Each row was made from one small tree. The marks that hang from a mark follow it in brackets, in the order of their numbers. Every link used is in the known rows. Write each row's tree.
Each row is shifted at random along 8 fixed directions that mean nothing.
Known rows
Z982[Z941[Z658[Z83 Z99[Z966]] Z810[Z901[Z697]]]]: [ 104   57 -182 -124   38  101    7   21  334  111  134 -296  133 -218
  -23 -208   36    9 -166    0 -162   -2  210 -353  -48  -84  275  -36
  -64  -72 -229   12   17 -111   29  -46  -63  174   63   23  212  -88
  180 -135 -166   15]
Z697[Z83 Z416[Z810] Z966[Z658[Z901] Z941]]: [  67  120 -123 -116 -224  150 -185  132  207  -47  108 -199  151  204
   85 -116    6 -247  -33  -23 -208 -134  581 -313  -17   15   69 -117
   24  -27  -22  -89 -167  -13  202   -4   83   96  161 -120 -129  -31
    3 -189    7 -133]
Z658[Z416[Z966[Z901]]]: [-187  123 -369 -166 -275  -12  253  -71  -86 -143  -23  -76  124  259
  -74 -201  151 -366 -393  149  121 -368  370   95  -80  132 -236  102
  -60 -295 -233 -344 -368   80  -42   27  135 -129  355 -437   28  163
 -262  -23  -89 -420]
Z982[Z83 Z941[Z658[Z416 Z901[Z697]]]]: [  17  121  114  184  -58    4  -12 -166 -398   28  258  177 -183    6
 -172 -136 -100  -72 -389 -246  -18 -172 -127 -166  -88 -255 -239  172
  -84 -227  -23  -44  120 -262  321  -28  -12 -143   57  428 -305  -46
  -88   99  199 -359]
Z982[Z83 Z941[Z810[Z901]]]: [-114  140 -383 -233   -3   69  123 -301  -97 -198 -124  187 -351   93
   83  209 -343   75   94  240  136   -8  105  241  -31  337 -244  -64
   24  135   47   81 -342  -24   45  374  194  -98  -25  -79  160   23
  -51  -23  151  -30]
Z982[Z83 Z941[Z810[Z901[Z697]]]]: [ 152  -46 -156 -183   40  -12  263   -7  250   12  -17  -89  -19 -132
  -20  111   46  130 -129  260   44   33  130   12  -76   23   37  -82
  123  117 -191  -36  -54   18 -254   43  -47   65  130  -61  273    3
   21  -68  -37  158]
Z966[Z83 Z658 Z901]: [-101  -25  -90   96   67 -131  378 -236 -134  110  -50  170  285  174
 -144   56 -159 -122   80  116  123   57  -15  164   97 -154  -95   10
  -91  -20  271  -12 -276  371 -301    1   -8    2 -172 -343  327  -63
 -124 -154 -152  -69]
Z966[Z416 Z658[Z83]]: [  14 -111   55  -43 -203   18 -293  237 -160    6  -43   19   25  340
   22 -140  -20  -42  -20  -28 -129  137  369 -147 -187 -132  -88  131
  372  -86   86  -78  117    2  182  165    9  -25  274  221 -337   36
 -201   -7   15   37]
Z966[Z83 Z416[Z697[Z982] Z810] Z901]: [  -4 -131  142  292  -30 -135   66  -68 -422  -10  -13  368  115  181
  103  -90 -340  -74  211 -172   -3  -31  -91   26   86   95 -374    9
  -90  119  336   15  287  -31   64 -152  107   12 -230  183 -136  -31
 -131  -35  215 -317]
Z941[Z658[Z99[Z966] Z416] Z810[Z901] Z982[Z83]]: [-163  -23   91   10  -44  -49 -139  146 -338   -5  -33  -64  -83   22
   27  -27  248   22  -52   35 -217  -93 -198   47  137  155    0   24
  163  -54 -168 -356  114  -91  -69   74  -41  115 -256 -100   26  178
   40  242   54  173]
Z901[Z697[Z83 Z416[Z966]] Z941[Z810]]: [-124   10   12  -18  167   43 -155 -190  119 -180 -272  145 -473  -10
  -89  459   54  246  122  250  272  206 -398  500   -6  132  -52  115
   35   76   35  252 -192   67   -2  310   54 -229   52   28 -146  -20
   35  328   -2  343]
Z99[Z966[Z83 Z941[Z658[Z901[Z697]] Z810]]]: [ -42  -26 -290 -362  -55   37  -16   57   32   -5  189 -154  203 -332
  164 -289 -392  224  -28 -273  300   51  -26 -449 -467 -170  -23  106
 -154 -295  208  486  505 -292  391  147 -160   48  334  558 -618 -164
  109  -17  109 -327]
Z966[Z83 Z416[Z810] Z658[Z99] Z901]: [  -2  120 -270    3 -101   -2 -181  194  291   54   47 -257   90  245
  -54   -5  -80  -24   96   47  -86  144  220 -157   79   70  250   27
   75   77  313   42  -27  -80 -190   13   63 -109  146   39   60  -55
  157  -19   35  256]
Z697[Z83 Z416[Z810[Z901 Z982]] Z966[Z658]]: [ -38  -12   -4  -49  115   77  155 -127   -6 -197 -103  181  183  -16
  205  -74  -73  -40  300  123  170  212  -24   69  218  127   23 -146
 -307  213  114  207 -182  225   -4  -23 -180    3 -288 -202  196 -130
   74  -48  -46 -202]
Z658[Z83 Z416[Z697[Z982] Z966[Z941[Z810]]] Z901]: [  68 -278  509  385  308  -33   79 -344 -111   47 -258  437  339  -40
  102   50  -30 -170  419    0 -128  245 -329  212  351   -1  -79  -90
 -219  247 -109    5  -27  476  -99 -175   -5  424 -647 -280  505  -26
   -9 -162 -365  -36]
Z901[Z697 Z941[Z810]]: [ -58 -427  334   44  163   37   12 -152 -276  -65 -109  352 -236 -424
  375  144 -400  381  280 -159   13  -70 -233  202 -320   86 -464  -85
  157  -80   13  252  482   27  421  257  156  183  -96  207 -252  145
 -280   14  157    6]
Z99[Z966[Z416[Z810] Z901]]: [ -57 -284  302   78  -73 -332  -40   19 -490   18 -210  376  -31  266
   58  -31   87  -69  -31   29   12  -90  -23  198 -212   14 -446  195
  385  -12 -102 -264   76  332   57  119  131   16   27    6 -241  169
 -361   58  118  -97]
Z697[Z83 Z416[Z810] Z966[Z658 Z901 Z941] Z982]: [  40  194  175  198 -138  -55 -101  140 -122  126  350  -85  188   84
  -14 -157   47 -271  -28 -285 -225 -324  143 -304  168 -167   61 -123
 -151    2  226 -195  -12 -126  142 -408   16   20 -263  -23 -264 -114
   66  -75  189 -297]
Z658[Z83 Z99[Z941[Z810 Z982] Z966] Z416 Z901]: [-101    2 -109 -210  -46  103 -175    1  -20  -97   16  -77  152 -148
  180 -174  -63  -15   74 -165 -179  -46  112 -153  -23   69   60  -24
  107 -148 -270  -17  161 -105  258  141  -86  342  -88  108   -9   37
    3 -151 -118  -62]
Z99[Z941[Z658[Z83] Z810[Z982]] Z966[Z901]]: [ -48  389 -443 -109  -17  -58   -8 -199   86   86   75 -175   -3  225
 -365  -27   25 -240 -114  102  132  -42   17  -39  145  -80  289  106
 -167  -25   77  -35 -544  -29 -222   70   56 -179    5 -111   70 -213
  234   66 -123 -135]
Z941[Z658[Z83 Z99 Z416[Z697 Z966] Z901] Z810]: [  35 -129  319  284    7   70 -357   92  -14   45 -127  -75  -12  117
  -20  -42  187  -88    5  -77 -345   86 -122 -105  158   29   98   52
   23  -32 -182 -201  169  -16   84  -61   90  191 -151   14  121  127
   86   79 -102  237]
Z941[Z658[Z901] Z982[Z83]]: [ 104  115  -76   -4   43  194  -49  -30   -9  -49   32  -24   28    7
  -26   12 -278  123  152 -102   81  193 -140 -117   46  -44   70 -133
 -166   73  311  276   61 -214   61  120  -68 -131   26  249 -144 -190
  116   50   93   22]
Z982[Z83 Z941[Z658[Z99[Z966] Z416] Z810[Z901]]]: [-230  444 -516 -221   73   81 -142 -327    1 -183  105   -6 -339  -20
  -80  -67 -260   74  -98   17  309  135 -263  -63   15  149  111  189
 -356  -47  174  356 -278 -303  275  259  -44 -321    9  332 -175 -215
  323  215  143 -208]
Z901[Z697[Z83] Z941[Z658[Z99]]]: [-172 -287  340   80  336  -69  201 -103  -19   78  -90  107 -125 -478
  -28  360  146  448   43  -11  167  178 -628  380  -75 -248   17   87
   42 -163  -31  247  280  222  -75   63 -263   88 -179  -14   92   97
  -40  114 -134  431]
Z697[Z83 Z416[Z810[Z901 Z982]] Z966[Z941[Z658]]]: [ 113  -63  110 -123  -97   84 -296  248   73 -114 -221   -4 -121  241
  131  166  178   23  211  195 -117  234  260    7  -20  130   74  -46
  265  231  -40   -8  -69  165  -15  229  -26   18  114   -5 -106   41
   69   76   31  315]
Z966[Z83 Z416[Z697 Z810] Z658[Z99] Z901 Z941]: [  35   75  -34  317  -89    2 -375   82   54  163   15   -4 -101  369
  -64   54 -217 -185  218  -92 -366   37  264 -138  124  144   58   74
  102  115  288  -58   -6  -42  -29   -3  367   -7  -52   57  111   50
  122  -74   58  236]
Z982[Z83 Z941[Z658[Z416[Z697] Z901] Z810]]: [ -16   48    7   73   38  174  -60 -182  -83  -63   26  110 -128  -12
   88   92 -144  -60   37   18 -163  -32   62   14  163  238 -135 -138
  -49   53  -69  -51  -41  -99  106  150  164  153 -194  -87  166  103
   55  -10   58   25]
Z416[Z810 Z966[Z901[Z941]]]: [  -3  138 -281 -112 -106   -8  -83   -2  249  -23 -114 -212 -300  172
 -118  198   71  -72  -88  172  117 -164  142  176  -98  240   21   19
   29   30  -15  -82 -358  -26 -160  134  353 -251  321 -220   14   84
  -24  105   71  131]
Z658[Z83 Z99 Z416 Z901[Z941]]: [-241  180  -36    7  129  161   16 -308  -25 -166  177   57 -126 -369
   70   27 -222  128  -19 -293  143  -40 -386   54   48  -35  -31    5
 -271 -230   12  293   95 -198  354   73 -117   22 -174  207   24  -35
   39  -74   40 -132]
Z810[Z901 Z982[Z83 Z941]]: [  70  257 -650 -459 -144 -115  520   80  264  -66  109 -332   71    5
 -280  -59  230   23 -471  305  466   18  116  -49 -119 -175  274  139
 -133  -40 -106   26 -281  -99 -486  -57 -341 -338  535   28  132 -117
  121   44  -63 -172]
Z697[Z83 Z416[Z810] Z966[Z658[Z99[Z941]]] Z982]: [-172   55    0  -20  147  110 -276  -69   94 -193 -223  134 -175  111
  131  250  -59  106  484   90  -32  262  -77  323  264  192  178  -69
  -51  240  181  255 -287  150  110  131  -41  -54 -317 -144   44  -43
  100   59  -34  260]
Z697[Z416[Z810[Z982[Z941]]]]: [ 100 -145  210 -119  170  102   11  153  355  -57  -22  -64   11 -384
  368  138   51  252  327   60   23  145   -4   92  117  299  143 -373
   80  288  -46  139  207  -15  -87  -58  -69  203 -194 -148  190   87
  104  -98   45  305]
Z966[Z416 Z941[Z658]]: [ -19  220  188   93  209  116 -251   10  344  162  221 -152  -60 -224
    9  162   -1   89  191 -140   40  121 -220  -46  138   62  262 -187
  -43   77  290  215    3 -121   22  -29   69  -32 -196  -59 -109  -82
  310   26   45  336]
Z982[Z83 Z941[Z658[Z99[Z966]]]]: [-285  202 -175 -118   45 -157  -23 -142 -184   45  -62   24 -407  110
 -296  202  206   81 -258  144  157    3 -289  314  -20  -42   47  286
   94 -121  -80 -105 -355   19  -82  148  -15 -226  -42  -55   42   80
  -10  190   -5  196]
Z966[Z416 Z941[Z810 Z982]]: [-132   24  167  144  184 -238   96 -121  -24  198  103   13  138 -112
  -45  172   74    6  169   21   89  -76 -475  190  229  -11   91  -64
  -56   81  244 -106  -28  111 -244 -189    9   89 -442 -261  -37  -68
  159  125  -77   78]
Z697[Z83 Z416[Z810[Z901]] Z966 Z982]: [ 141  141  -84  154 -266   68 -134  -92 -198 -170 -142  200  -17  678
  -72 -177  -77 -426  -23  143 -303 -156  600  -73  178   94 -222  -53
    3  221  -33 -325 -520   80  192  -51  189 -127    9 -122    3 -175
 -226 -121   55 -452]
Z810[Z901[Z697] Z982[Z941]]: [  88  -46 -231 -145   80  116  293  -62  168 -203 -231   78 -273 -100
  -10  276  -33  190   92  306  209  132  -15  405  -20  169    7  -50
   24  151 -159  198 -211   91 -333  280    6 -251  288 -132  352  136
  -13  106  -48  241]
Z966[Z416 Z901 Z941[Z658[Z83]]]: [-176  114   81  -81  -23  -23 -122  176  -80   36  200  -97  -92 -138
   17  214   63  148   -9 -182  155    2 -254   26 -111  -61    1   51
  166 -185  250  114  269 -128    7  158  -66  -57   71  143 -412  132
  131  155  204  294]
Z941[Z658[Z99 Z416 Z901[Z697]] Z982[Z83]]: [-128   75 -116   73  137  303   20  -54  139 -217 -150  -65 -142  -99
  -53  299   44  167  165  144  -38  175 -319  376  343  211  177 -106
 -121   23  -42  113  -93 -108 -252  220  -74  -94  -82 -213  377  146
  144  234 -123  467]

Which tree is each row?
[-108   62  243   22  221  114  -26 -206 -135  -33  214  150  -44 -420
  145   37 -205  201   87 -321  192  133 -461  -40   12 -103  -42  -77
 -206 -110  163  372  282 -147  331   67 -173   80 -280  300 -206  -55
  131    9  132  -54]
Z982[Z941[Z658[Z83 Z416 Z901]]]
[ 345  -79  129  -28  -92  215   15  297  129   19   76 -122 -189 -225
   61   13   85  122  -95  -15 -254  -96  347 -137 -142   49  -17 -214
  309  104 -332 -129  232 -236 -107   26   56   48  243  145  232  123
 -116 -114  116  236]
Z810[Z901[Z697 Z941] Z982[Z83]]
[-210  -22 -187  -10  -20  -11  -56  -94   -5  -18  -46   -1   29   42
  -31  -77 -114  -16   27   38    9    0  -56   29  -68  -88   34  228
 -108 -187   59   78  -52   44  118   41   24  -30   31    1  -78  -10
    5  108 -168  -83]
Z901[Z697[Z966[Z83 Z658[Z99 Z416] Z941[Z810]]]]
[  -2   57  -11  -44 -141  -71 -126  175   32   44  -55  -75  -60  202
  -50  171  238 -115   30  156  -93  -97  162  140   37  141    4    2
  291  135  -51 -289 -169   91 -284   58  161   -1   24 -217   63   89
  -62   71   14  248]
Z697[Z966[Z83 Z416[Z810[Z982]] Z901[Z941]]]
[ 247 -215  261  335 -138 -154   30  -77 -340   17  -21  242 -112  231
 -165  -80   -7 -130 -286  -90 -144 -221   71  -57 -161 -320 -311  196
  104  -76 -157 -184  102   62  153  -47   89 -139  304  341 -237  -24
 -310   72   75 -375]
Z658[Z901[Z697[Z416[Z810[Z982]]] Z941]]
[ -14   55   50 -129  -41   26   58   19   84  -39   53  -19  197  -25
   71 -211   92  -76 -137  -31  142    3  146 -144  -67  -27  -67  -61
  -74  -70  -42   -2    0    2  202 -173 -156   59   11  -35 -139 -136
  -90 -187  -21 -264]
Z697[Z83 Z416[Z966]]
[ 252   31  -99  122  -99 -167  355   -6   98  110  159 -147  166   86
 -409 -105  139 -108 -499  -19   83 -217   11 -119  -90 -524   96  152
 -122 -146  -95  -97  -91  -47 -208 -303 -142 -271  452  159  -97 -141
  -91   22  -75 -311]
Z658[Z901[Z697[Z982[Z941]]]]
[  75    5 -175  124  162  147  226 -262  100 -209 -171  161 -239  -74
   69  106 -359   95  305  147  171   68 -162  293  209  334  -53 -195
 -335  272  114  254 -203  -69 -153   57  183 -257  -97 -107  409  -31
   56   52   88  -83]
Z416[Z810[Z901[Z697] Z982]]
[ -16  -73   11  -32  -15  -58  -21  173   28  -80 -325   -6 -215  204
 -180  233  252  113   14  190  217  176 -201  391   -3   46   48  124
   49   82  -14   15  -88   35 -255  -46  -33 -257  184  -63  -49  102
  -59  200  -28  280]
Z416[Z697[Z83 Z982] Z966]
[-225  122 -280 -116 -174 -120  -52   26 -151  -48   -4 -102   -6  299
 -109 -120  199 -196 -189   96  -26 -185  160   23   46  -27   70  218
  -32 -145  -63 -244 -289   21   44  -52  -27 -107   50 -162 -148   23
  -57  123  -69 -235]
Z697[Z416[Z810] Z966[Z658[Z99[Z941[Z982[Z83]]]]]]
[-142   72  -41  -53  -79 -105  -87  213  122   41  -16 -155 -158    3
 -101  120  323  -22 -187    8  -37 -183   -4  162  -94  104   50  146
  252 -163 -236 -193  -21   16 -145   17  110  -68  225 -191   25  295
   -5   40   -2  340]
Z658[Z99[Z966[Z416[Z697] Z901 Z941]]]
[  -6 -133   20  -50 -119   31  -41   94 -174  -17 -132  115  -15   78
  114  -90 -116  -50   89 -104  -24  -66  211   11 -180   78 -212   31
    3  -52  -22   12  138  -24  207  -69  109   61   84   29 -168   89
 -188 -125    5 -184]
Z416[Z697[Z83 Z982] Z966[Z941]]
[ 138 -166  341  160   79 -181  158  -13  -83  207   89   98  155 -233
  -37 -180   84  -38 -214 -255  160 -127 -216 -161 -278 -255 -169  112
 -154 -157  -66   47  300  103  111 -298   11   30   95  143 -183  -28
 -106  -91    6 -265]
Z416[Z697 Z966[Z901[Z941]]]
[ 153 -339  152  -39 -100  -66  105  366  132   80 -169 -188  237    0
  121 -111  289  -22   -3   84 -130  -58  276  -30  -11  115   30 -134
   94   97 -243 -281  256   35 -223 -369   -7  248   29 -255  169  171
 -152 -138  -93   45]
Z416[Z697[Z83 Z982] Z810 Z966]
[-158  -26    3  -85   18   36 -151  198   98  -31   92 -134  -22 -156
  154  -59  -29  201   69 -144   68   81  -80  -38 -104   15  106   26
   66 -142  170  197  250 -121  171   43  -87 -100  119  112 -240   91
   36   54   87  169]
Z966[Z416 Z658[Z99]]
[  35   -7  -39   31 -142   56  214  -65 -358  -45  118  109    2  -28
  219 -232 -280 -144   23  -66 -230 -378  278 -142   75  273 -332 -280
  -24   63  -77 -331   38 -187  111  -93  202  165 -295 -144  259   69
 -187 -221  224 -409]
Z941[Z810[Z901 Z982[Z83]]]
[ -42   21   62  -12  274   42  196 -119  115  -48    0   41  -27 -355
   83  113   70  189  146   44  175  228 -393  176  176   50  220  -81
 -209  102  -17  253  -19  121 -184   39 -228  -41 -203  -99  342   19
  236   70  -87  190]
Z810[Z901 Z982[Z941[Z658[Z99 Z416]]]]
[   1  146  -29  201   76  -45 -116 -120  -12  160  -49   39 -102  179
 -268  214  -79  -80  165   68 -103   -3 -153  157  168  -12   91   17
   13  118  198  -45 -285   48 -251   62  221  -87 -199 -130  108  -77
  123  125  -44  228]
Z99[Z966[Z83 Z901[Z697[Z982]] Z941[Z658 Z810]]]
